Here is a tiny trained network, its code and every weight. The questions are about switching its units off for an input and a target symbol, where a switched-off unit gives its printed mean instead of its output.

import numpy as np


def w(rows, s, z=0):
    codes = np.array(rows[::2]) - 128.0
    scale = np.full(codes.shape[1], s)
    scale[-1] = z or s
    return codes * scale


def norm(h):
    return h / np.sqrt((h * h).mean(-1, keepdims=True) + 1e-5)


def f(y):
    return np.maximum(y, 0)


def softmax(a):
    e = np.exp(a - a.max(-1, keepdims=True))
    return e / e.sum(-1, keepdims=True)


def log_softmax(a):
    a = a - a.max(-1, keepdims=True)
    return a - np.log(np.exp(a).sum(-1, keepdims=True))


def net(x, mask):
    ids = ['αβγδηθστφω'.index(c) for c in x.split()]
    T = len(ids)
    res = E[ids] + P[:T]
    u = 0
    for l in range(3):
        r = norm(res)
        for j in range(2):
            rows = slice(2 * j, 2 * j + 2)
            q, k, v = (r @ M[l][rows].T for M in (Q, K, V))
            z = softmax(np.where(np.tri(T) > 0, q @ k.T / 2**0.5, -1e9)) @ v
            o = O[l][rows]
            res = res + np.where(mask[u + j], z, o[:, -1]) @ o[:, :-1]
        u += 2
        y = f(norm(res) @ A[l][:, :-1].T + A[l][:, -1])
        res = res + np.where(mask[u : u + 4], y, B[l][:, -1]) @ B[l][:, :-1]
        u += 4
    return log_softmax(norm(res)[-1] @ U[:, :-1].T + U[:, -1])


Q, K, V, O, A, B = {}, {}, {}, {}, {}, {}
E = w([
[250,171,99,105],'α',
[136,138,137,139],'β',
[142,169,91,156],'γ',
[136,106,152,121],'δ',
[81,97,198,90],'η',
[64,104,137,111],'θ',
[149,122,39,110],'σ',
[125,147,150,129],'τ',
[144,63,148,116],'φ',
[115,119,147,189],'ω',
],0.022)
P = w([
[181,153,2,83],'0',
[188,202,171,80],'1',
[181,210,168,87],'2',
[175,210,160,92],'3',
[170,212,156,94],'4',
[169,214,150,97],'5',
[168,214,145,100],'6',
[168,213,145,103],'7',
[168,217,144,103],'8',
],0.0061)
Q[0] = w([
[254,233,214,70],'0.h0',
[142,27,83,182],'0.h0',
[116,176,187,77],'0.h1',
[3,64,108,143],'0.h1',
],0.0069)
K[0] = w([
[116,76,89,72],'0.h0',
[125,54,147,40],'0.h0',
[101,62,130,196],'0.h1',
[151,161,253,159],'0.h1',
],0.0066)
V[0] = w([
[181,156,89,172],'0.h0',
[96,86,81,190],'0.h0',
[120,148,137,100],'0.h1',
[173,113,153,10],'0.h1',
],0.011)
O[0] = w([
[109,137,110,129,183],'0.h0',
[109,151,129,146,33],'0.h0',
[70,254,166,138,151],'0.h1',
[93,127,110,119,253],'0.h1',
],0.009,0.0047)
A[0] = w([
[44,130,194,92,132],'0.n0',
[226,141,179,162,115],'0.n1',
[125,186,15,117,216],'0.n2',
[3,156,216,250,247],'0.n3',
],0.0059,0.0012)
B[0] = w([
[119,126,204,233,209],'0.n0',
[111,120,254,153,198],'0.n1',
[89,160,201,140,252],'0.n2',
[211,77,111,99,227],'0.n3',
],0.0089,0.0041)
Q[1] = w([
[30,102,36,115],'1.h0',
[210,57,190,251],'1.h0',
[186,55,137,136],'1.h1',
[3,37,188,107],'1.h1',
],0.0073)
K[1] = w([
[119,102,85,2],'1.h0',
[225,45,149,158],'1.h0',
[217,115,174,211],'1.h1',
[200,44,173,143],'1.h1',
],0.0098)
V[1] = w([
[74,167,210,67],'1.h0',
[2,140,141,133],'1.h0',
[190,127,82,213],'1.h1',
[159,20,86,124],'1.h1',
],0.0054)
O[1] = w([
[132,80,2,103,245],'1.h0',
[121,144,100,129,92],'1.h0',
[94,10,155,117,67],'1.h1',
[229,104,124,136,2],'1.h1',
],0.0074,0.0025)
A[1] = w([
[121,196,194,87,199],'1.n0',
[83,84,218,254,254],'1.n1',
[237,85,107,82,46],'1.n2',
[84,253,43,140,148],'1.n3',
],0.0061,0.0032)
B[1] = w([
[97,198,77,14,254],'1.n0',
[119,67,254,127,242],'1.n1',
[82,68,160,85,153],'1.n2',
[140,69,254,192,250],'1.n3',
],0.006,0.0057)
Q[2] = w([
[110,241,168,143],'2.h0',
[74,86,106,51],'2.h0',
[129,210,99,148],'2.h1',
[12,209,164,62],'2.h1',
],0.011)
K[2] = w([
[100,156,98,220],'2.h0',
[128,164,72,10],'2.h0',
[136,153,62,177],'2.h1',
[102,104,102,177],'2.h1',
],0.013)
V[2] = w([
[97,135,205,185],'2.h0',
[45,122,68,112],'2.h0',
[101,96,128,27],'2.h1',
[186,253,114,50],'2.h1',
],0.0056)
O[2] = w([
[161,49,83,82,252],'2.h0',
[2,144,160,162,81],'2.h0',
[48,117,98,14,162],'2.h1',
[163,194,186,41,152],'2.h1',
],0.008,0.0028)
A[2] = w([
[114,172,218,245,250],'2.n0',
[199,250,197,167,2],'2.n1',
[104,1,245,10,62],'2.n2',
[40,156,240,145,248],'2.n3',
],0.0053,0.0016)
B[2] = w([
[217,254,40,182,190],'2.n0',
[180,99,4,111,179],'2.n1',
[61,85,1,103,255],'2.n2',
[127,51,175,234,240],'2.n3',
],0.0066)
U = w([
[230,157,141,45,122],'α',
[69,205,175,122,23],'β',
[186,169,119,203,252],'γ',
[120,128,116,45,119],'δ',
[87,117,143,56,111],'η',
[87,51,53,198,97],'θ',
[62,104,178,179,143],'σ',
[88,86,101,94,211],'τ',
[132,10,45,72,25],'φ',
[224,25,178,142,162],'ω',
],0.013,0.0028)

Each question gives the input, a string of symbols that net reads in full, and the target symbol t.
The units are the heads (2 rows each of Q, K, V and O) and the neurons (one row each of A and B). Each row of codes is followed by its name. A weight is (code - 128) times the scale printed after its matrix; where a second scale follows, it is the last column's (O, A, B and U).
mask holds one flag per unit, layer by layer, with each layer's heads first. A switched-off unit (its flag False) gives its mean, the last column of its rows in O or B, instead of its output. The means were averaged over made-up inputs and are rounded, as every weight is.
A unit's drop is (log p(t) with every unit on - log p(t) with that unit switched off) / (log p(t) with every unit on - log p(t) with every unit switched off).
The circuit of an input: a set's keep is (log p(t) with only the set's units on - log p(t) with every unit switched off) / (log p(t) with every unit on - log p(t) with every unit switched off). Starting from the 12 units with the biggest drops (on a tie, the unit counted first), units are removed one at a time, each time the one whose removal leaves the highest keep (on an exact tie, the one counted first), for as long as the keep stays at least 0.8.
units of the circuit, in order: the units of the circuit, biggest drop first
most important unit: the unit with the biggest drop
top k neurons: the k neurons with the biggest drops, biggest first
k most important neurons of layer l: the k neurons of layer l with the biggest drops, biggest first
heads that matter: for each layer, one digit per head in row order, 1 if its drop is at least 0.15 and else 0, layers parted by /
input θ γ ω σ σ, target θ: most important unit : 0.n2
input δ σ η γ σ β, target α: 2 most important neurons of layer 1 : [1.n1 1.n3]
input τ φ φ δ θ, target φ: units of the circuit, in order : [0.n2 0.n3]
input γ φ θ, target φ: units of the circuit, in order : [1.h1 0.n2]
input σ α τ ω σ β θ σ, target γ: top 4 neurons : [0.n3 1.n0 1.n1 0.n2]
input β σ δ β, target σ: units of the circuit, in order : [1.h1 0.h0]
input θ ω φ β, target θ: units of the circuit, in order : [2.h1 1.n0]
input σ σ σ β δ, target σ: 2 most important neurons of layer 2 : [2.n3 2.n1]
input δ σ φ θ θ θ β, target α: heads that matter : 01 / 01 / 00
input θ γ α τ γ σ η θ σ, target θ: units of the circuit, in order : [0.n3 0.n2 1.n3]
input α θ β σ τ σ τ β, target η: 2 most important neurons of layer 0 : [0.n0 0.n2]
input δ γ τ, target α: units of the circuit, in order : [1.n3 2.h0]
input φ δ θ α β σ α φ, target φ: 2 most important neurons of layer 1 : [1.n3 1.n0]
input θ θ δ, target θ: units of the circuit, in order : [2.h1 2.n2 0.n0]
input η α γ σ, target δ: most important unit : 0.n0
input δ σ γ β γ σ, target α: heads that matter : 01 / 01 / 01
input τ τ α δ σ η τ η β, target β: 2 most important neurons of layer 0 : [0.n3 0.n0]
input ω δ θ α σ, target ω: heads that matter : 01 / 10 / 11
input ω σ τ α σ γ τ δ τ, target ω: top 4 neurons : [2.n3 0.n1 1.n1 1.n2]
input τ α φ θ θ δ θ, target θ: most important unit : 0.n0
input β β β, target σ: heads that matter : 10 / 11 / 00
